Below are the code and all the weights of a small trained network. Each question names an input and a class and asks about switching units off, where a switched-off unit gives its printed mean instead of its output.

import numpy as np


def w(rows, s, z=0):
    codes = np.array(rows[::2]) - 128.0
    scale = np.full(codes.shape[1], s)
    scale[-1] = z or s
    return codes * scale


def norm(h):
    return h / np.sqrt((h * h).mean(-1, keepdims=True) + 1e-5)


def f(y):
    return np.maximum(y, 0)


def log_softmax(a):
    a = a - a.max(-1, keepdims=True)
    return a - np.log(np.exp(a).sum(-1, keepdims=True))


def net(x, mask):
    res = np.array(x, float).reshape(1, 7) / 4 @ E
    u = 0
    for l in range(2):
        y = f(norm(res) @ A[l][:, :-1].T + A[l][:, -1])
        res = res + np.where(mask[u : u + 10], y, B[l][:, -1]) @ B[l][:, :-1]
        u += 10
    return log_softmax(norm(res)[-1] @ U[:, :-1].T + U[:, -1])


A, B = {}, {}
E = w([
[119,131,149,131,143,124],'x0',
[158,27,203,58,103,22],'x1',
[144,127,119,121,151,118],'x2',
[151,133,117,117,164,109],'x3',
[254,157,239,115,118,182],'x4',
[129,130,160,136,186,106],'x5',
[134,120,140,190,105,109],'x6',
],0.0095)
A[0] = w([
[86,92,64,112,129,56,80],'0.n1',
[103,98,165,109,124,60,38],'0.n2',
[119,75,178,59,52,68,6],'0.n3',
[2,96,86,118,125,41,87],'0.n4',
[243,122,219,129,102,147,80],'0.n5',
[125,107,160,65,70,6,62],'0.n6',
[70,125,91,142,133,53,70],'0.n7',
[82,103,80,140,144,87,66],'0.n8',
[197,108,158,105,110,164,100],'0.n9',
[132,114,163,59,69,14,35],'0.n10',
],0.009,0.0027)
B[0] = w([
[90,147,174,135,60,27,200],'0.n1',
[118,108,107,158,136,153,182],'0.n2',
[202,74,138,141,184,190,220],'0.n3',
[121,170,174,30,95,53,237],'0.n4',
[117,193,129,61,104,53,254],'0.n5',
[190,82,137,220,212,254,233],'0.n6',
[120,238,123,106,82,81,186],'0.n7',
[100,167,167,84,90,152,179],'0.n8',
[111,133,142,96,94,62,195],'0.n9',
[165,88,82,219,182,206,226],'0.n10',
],0.0089,0.0071)
A[1] = w([
[151,165,166,142,48,118,8],'1.n1',
[239,187,212,74,82,154,167],'1.n2',
[74,194,81,162,62,234,140],'1.n3',
[60,115,126,115,115,92,205],'1.n4',
[79,102,139,128,122,91,58],'1.n5',
[144,95,161,151,117,101,82],'1.n6',
[118,255,86,173,147,191,107],'1.n7',
[123,175,111,168,139,125,251],'1.n8',
[141,24,165,125,122,135,184],'1.n9',
[133,155,158,133,130,77,249],'1.n10',
],0.011,0.0021)
B[1] = w([
[147,186,120,109,59,144,164],'1.n1',
[2,168,59,96,44,83,245],'1.n2',
[145,91,158,144,158,108,200],'1.n3',
[182,168,142,90,47,143,165],'1.n4',
[79,171,89,131,95,133,143],'1.n5',
[117,153,153,157,152,145,153],'1.n6',
[208,44,155,184,249,137,212],'1.n7',
[127,50,176,66,92,172,170],'1.n8',
[128,129,114,155,158,182,186],'1.n9',
[119,135,76,102,85,131,184],'1.n10',
],0.0097,0.011)
U = w([
[73,255,104,62,32,86,247],'0',
[196,91,137,190,188,210,9],'1',
],0.0083,0.00015)

Each question gives the input, the list of numbers given to net, and the class t.
The units are the neurons (one row each of A and B). Each row of codes is followed by its name. A weight is (code - 128) times the scale printed after its matrix; where a second scale follows, it is the last column's (A, B and U).
mask holds one flag per neuron, layer by layer. A switched-off neuron (its flag False) gives its mean, the last column of its row in B, instead of its output. The means were averaged over made-up inputs and are rounded, as every weight is.
A unit's drop is (log p(t) with every unit on - log p(t) with that unit switched off) / (log p(t) with every unit on - log p(t) with every unit switched off).
The circuit of an input: a set's keep is (log p(t) with only the set's units on - log p(t) with every unit switched off) / (log p(t) with every unit on - log p(t) with every unit switched off). Starting from the 12 units with the biggest drops (on a tie, the unit counted first), units are removed one at a time, each time the one whose removal leaves the highest keep (on an exact tie, the one counted first), for as long as the keep stays at least 0.8.
circuit, biggest first: the units of the circuit, biggest drop first
k most important neurons: the k neurons with the biggest drops, biggest first
top k neurons in layer l: the k neurons of layer l with the biggest drops, biggest first
drop of u: that unit's drop, to one decimal
input [-6,7,8,3,8,7,-2], class 0: 2 most important neurons	0.n5, 1.n2
input [2,6,4,-5,-4,6,4], class 1: circuit, biggest first	0.n6
input [7,-2,8,2,2,7,3], class 0: 2 most important neurons	0.n10, 0.n6
input [-1,8,7,-8,-7,-7,3], class 1: 4 most important neurons	0.n6, 0.n10, 0.n3, 0.n5
input [4,-8,-3,3,8,1,1], class 0: top 3 neurons in layer 1	1.n2, 1.n1, 1.n9
input [5,3,8,-5,3,4,3], class 0: 3 most important neurons	0.n5, 1.n2, 1.n7
input [-4,-8,1,1,8,3,0], class 0: 3 most important neurons	0.n10, 0.n6, 1.n2
input [-4,-8,3,1,8,1,5], class 0: 4 most important neurons	0.n10, 0.n6, 1.n2, 0.n5
input [-1,-5,2,8,6,5,2], class 0: 3 most important neurons	1.n2, 0.n6, 0.n10
input [7,8,0,-7,-5,-2,-3], class 1: 2 most important neurons	0.n6, 0.n10
input [-3,-3,3,-6,1,-8,-7], class 1: drop of 0.n4	0.5
input [7,-4,1,7,5,0,-5], class 0: drop of 1.n2	0.2
